Here is a tiny trained network, its code and every weight. The questions are about switching its units off for an input and a class, where a switched-off unit gives its printed mean instead of its output.

import numpy as np


def w(rows, s, z=0):
    codes = np.array(rows[::2]) - 128.0
    scale = np.full(codes.shape[1], s)
    scale[-1] = z or s
    return codes * scale


def norm(h):
    return h / np.sqrt((h * h).mean(-1, keepdims=True) + 1e-5)


def f(y):
    return np.maximum(y, 0)


def log_softmax(a):
    a = a - a.max(-1, keepdims=True)
    return a - np.log(np.exp(a).sum(-1, keepdims=True))


def net(x, mask):
    res = np.array(x, float).reshape(1, 7) / 4 @ E
    u = 0
    for l in range(2):
        y = f(norm(res) @ A[l][:, :-1].T + A[l][:, -1])
        res = res + np.where(mask[u : u + 6], y, B[l][:, -1]) @ B[l][:, :-1]
        u += 6
    return log_softmax(norm(res)[-1] @ U[:, :-1].T + U[:, -1])


A, B = {}, {}
E = w([
[164,64,68,79],'x0',
[130,125,132,124],'x1',
[126,128,128,126],'x2',
[131,126,127,124],'x3',
[128,128,126,127],'x4',
[129,143,76,199],'x5',
[177,2,197,172],'x6',
],0.0046)
A[0] = w([
[178,176,102,98,103],'0.n1',
[151,146,104,195,112],'0.n2',
[182,225,220,164,87],'0.n3',
[143,98,78,89,67],'0.n4',
[77,97,75,207,4],'0.n5',
[64,116,253,3,171],'0.n6',
],0.0074,0.0031)
B[0] = w([
[168,167,101,99,158],'0.n1',
[71,118,68,147,162],'0.n2',
[254,122,137,162,187],'0.n3',
[227,139,209,89,162],'0.n4',
[71,93,75,171,146],'0.n5',
[98,94,10,145,253],'0.n6',
],0.0082,0.0052)
A[1] = w([
[130,19,219,153,179],'1.n1',
[82,52,198,188,99],'1.n2',
[200,156,121,209,218],'1.n3',
[173,81,86,59,205],'1.n4',
[93,128,91,175,6],'1.n5',
[255,101,21,60,159],'1.n6',
],0.008,0.0015)
B[1] = w([
[158,254,67,104,190],'1.n1',
[151,150,60,97,166],'1.n2',
[133,51,227,100,187],'1.n3',
[88,142,164,158,200],'1.n4',
[139,66,100,124,147],'1.n5',
[136,113,183,172,254],'1.n6',
],0.0091,0.0092)
U = w([
[170,170,151,146,251],'0',
[201,166,221,109,109],'1',
[177,254,81,58,164],'2',
[151,159,137,138,125],'3',
[85,109,87,150,5],'4',
],0.0097,0.0029)

Each question gives the input, the list of numbers given to net, and the class t.
The units are the neurons (one row each of A and B). Each row of codes is followed by its name. A weight is (code - 128) times the scale printed after its matrix; where a second scale follows, it is the last column's (A, B and U).
mask holds one flag per neuron, layer by layer. A switched-off neuron (its flag False) gives its mean, the last column of its row in B, instead of its output. The means were averaged over made-up inputs and are rounded, as every weight is.
A unit's drop is (log p(t) with every unit on - log p(t) with that unit switched off) / (log p(t) with every unit on - log p(t) with every unit switched off).
The circuit of an input: a set's keep is (log p(t) with only the set's units on - log p(t) with every unit switched off) / (log p(t) with every unit on - log p(t) with every unit switched off). Starting from all 12 units, units are removed one at a time, each time the one whose removal leaves the highest keep (on an exact tie, the one counted first), for as long as the keep stays at least 0.8.
units of the circuit, in order: the units of the circuit, biggest drop first
most important unit: the unit with the biggest drop
k most important neurons of layer l: the k neurons of layer l with the biggest drops, biggest first
input [3,6,-5,-6,6,-4,-5], class 0: units of the circuit, in order	[1.n6; 1.n1]
input [2,5,8,7,-5,-3,-3], class 3: units of the circuit, in order	[1.n6; 0.n6]
input [-6,1,-3,-3,-3,-7,-2], class 4: units of the circuit, in order	[0.n6]
input [-2,-3,1,-5,5,6,1], class 4: 2 most important neurons of layer 1	[1.n6; 1.n1]
input [-3,-6,4,1,3,-8,-5], class 4: units of the circuit, in order	[0.n6; 1.n1]
input [-5,-1,-4,-3,7,2,-2], class 1: units of the circuit, in order	[1.n3; 0.n3]
input [0,0,2,3,4,7,7], class 2: 2 most important neurons of layer 0	[0.n6; 0.n3]
input [-6,5,3,-1,7,-3,-5], class 1: units of the circuit, in order	[0.n3; 1.n3]
input [-8,7,2,-1,-6,7,-5], class 1: units of the circuit, in order	[0.n6; 1.n3]
input [3,-5,4,-3,-7,-7,7], class 2: units of the circuit, in order	[1.n1; 1.n3]
input [-2,-3,5,-4,7,6,4], class 4: units of the circuit, in order	[0.n2; 0.n5; 1.n6]
input [-5,-5,4,0,-3,-5,6], class 2: 2 most important neurons of layer 1	[1.n1; 1.n2]
input [2,-5,-3,2,-7,5,6], class 2: units of the circuit, in order	[0.n6; 1.n1; 0.n3; 1.n2]
input [-8,5,-6,3,-5,-2,-6], class 1: 2 most important neurons of layer 1	[1.n3; 1.n1]
input [-1,0,-1,-5,7,-4,5], class 2: 3 most important neurons of layer 0	[0.n3; 0.n1; 0.n2]
input [8,0,-3,-6,-7,-2,-3], class 1: most important neuron of layer 0	[0.n4]
input [8,0,-2,8,8,-3,-5], class 1: units of the circuit, in order	[1.n6; 0.n4]
input [-5,2,-5,1,-6,-2,8], class 2: units of the circuit, in order	[1.n1; 1.n6]
input [-6,-4,-3,-3,-1,3,-4], class 1: 2 most important neurons of layer 0	[0.n3; 0.n6]
input [7,-3,-4,2,-5,7,-7], class 1: most important unit	0.n6
input [1,0,4,-4,-7,3,7], class 2: 2 most important neurons of layer 0	[0.n6; 0.n3]
input [0,6,0,-2,1,-8,4], class 4: 2 most important neurons of layer 0	[0.n6; 0.n3]
input [8,-2,2,2,7,1,-2], class 1: 2 most important neurons of layer 0	[0.n4; 0.n6]
input [-1,-7,-6,-2,-2,-8,6], class 4: 3 most important neurons of layer 0	[0.n6; 0.n4; 0.n3]
